Below is a small trained network, with its code and all its weights. Each question gives an input and a class and asks what happens when units are switched off, that is, made to give their printed mean instead of their output.

import numpy as np


def w(rows, s, z=0):
    codes = np.array(rows[::2]) - 128.0
    scale = np.full(codes.shape[1], s)
    scale[-1] = z or s
    return codes * scale


def f(y):
    return y / 2 * (1 + np.tanh(0.7978845608 * (y + 0.044715 * y**3)))


def log_softmax(a):
    a = a - a.max(-1, keepdims=True)
    return a - np.log(np.exp(a).sum(-1, keepdims=True))


def net(x, mask):
    res = np.array(x, float).reshape(1, 7) / 4 @ E
    y = f(res @ A[0][:, :-1].T + A[0][:, -1])
    res = res + np.where(mask, y, B[0][:, -1]) @ B[0][:, :-1]
    return log_softmax(res[-1] @ U[:, :-1].T + U[:, -1])


A, B = {}, {}
E = w([
[104,127,167,133,19,165,67,177,107,102],'x0',
[205,55,236,82,116,239,178,124,194,28],'x1',
[152,16,115,26,196,109,240,141,72,193],'x2',
[153,161,100,170,97,111,203,173,178,1],'x3',
[80,54,144,34,99,78,40,109,35,147],'x4',
[150,130,220,130,66,129,137,104,70,67],'x5',
[252,122,28,98,42,72,140,21,192,224],'x6',
],0.008)
A[0] = w([
[103,113,183,125,74,194,56,155,140,40,239],'neuron 1',
[111,206,122,248,153,151,152,176,217,88,124],'neuron 2',
[76,96,139,78,133,113,83,122,63,170,237],'neuron 3',
[234,149,83,159,78,150,116,51,252,197,231],'neuron 4',
[89,49,113,68,254,148,180,209,190,59,249],'neuron 5',
[199,139,175,176,82,119,198,104,59,58,156],'neuron 6',
],0.013,0.0019)
B[0] = w([
[129,89,210,190,93,173,63,134,133,157,220],'neuron 1',
[137,186,82,249,113,96,190,154,111,121,224],'neuron 2',
[104,145,104,137,135,111,77,136,84,159,207],'neuron 3',
[143,105,77,80,107,126,120,126,233,124,255],'neuron 4',
[160,108,175,107,246,173,151,110,111,126,226],'neuron 5',
[103,153,153,74,72,94,176,114,108,74,189],'neuron 6',
],0.016,0.022)
U = w([
[56,119,92,80,156,67,59,114,82,211,251],'0',
[128,103,158,83,228,155,176,110,104,122,112],'1',
[160,95,86,86,104,119,137,102,254,136,189],'2',
[99,95,215,149,70,174,69,146,127,120,94],'3',
[138,166,128,195,126,128,196,165,167,83,13],'4',
[119,118,186,87,73,124,172,107,135,59,116],'5',
],0.0096,0.0027)

Each question gives the input, the list of numbers given to net, and the class t.
The units are the neurons (one row each of A and B). Each row of codes is followed by its name. A weight is (code - 128) times the scale printed after its matrix; where a second scale follows, it is the last column's (A, B and U).
mask holds one flag per neuron, in row order. A switched-off neuron (its flag False) gives its mean, the last column of its row in B, instead of its output. The means were averaged over made-up inputs and are rounded, as every weight is.
A unit's drop is (log p(t) with every unit on - log p(t) with that unit switched off) / (log p(t) with every unit on - log p(t) with every unit switched off).
The circuit of an input: a set's keep is (log p(t) with only the set's units on - log p(t) with every unit switched off) / (log p(t) with every unit on - log p(t) with every unit switched off). Starting from all 6 units, units are removed one at a time, each time the one whose removal leaves the highest keep (on an exact tie, the one counted first), for as long as the keep stays at least 0.8.
units of the circuit, in order: the units of the circuit, biggest drop first
most important unit: the unit with the biggest drop
k most important neurons: the k neurons with the biggest drops, biggest first
drop of u: that unit's drop, to one decimal
input [-1,-3,1,7,8,3,4], class 0: 2 most important neurons -> (neuron 4; neuron 1)
input [-3,-5,-5,4,4,3,3], class 2: most important unit -> neuron 2
input [2,0,8,-2,6,1,-4], class 0: 3 most important neurons -> (neuron 3; neuron 6; neuron 2)
input [-8,-4,-4,2,4,-6,0], class 0: units of the circuit, in order -> (neuron 4; neuron 2)
input [5,0,6,-1,1,3,3], class 0: 3 most important neurons -> (neuron 4; neuron 1; neuron 5)
input [-1,8,5,1,2,3,4], class 1: 2 most important neurons -> (neuron 5; neuron 1)
input [1,0,0,-3,7,0,-5], class 0: 2 most important neurons -> (neuron 3; neuron 6)
input [-5,-5,-3,-4,-1,4,-5], class 0: 2 most important neurons -> (neuron 1; neuron 5)
input [-2,5,1,2,-3,8,2], class 5: drop of neuron 6 -> 0.5
input [5,-4,8,5,6,7,-3], class 0: drop of neuron 3 -> 1.2
input [-6,-6,-3,-7,4,5,8], class 2: drop of neuron 4 -> 5.0
input [-3,0,6,5,1,4,1], class 1: drop of neuron 5 -> 0.2
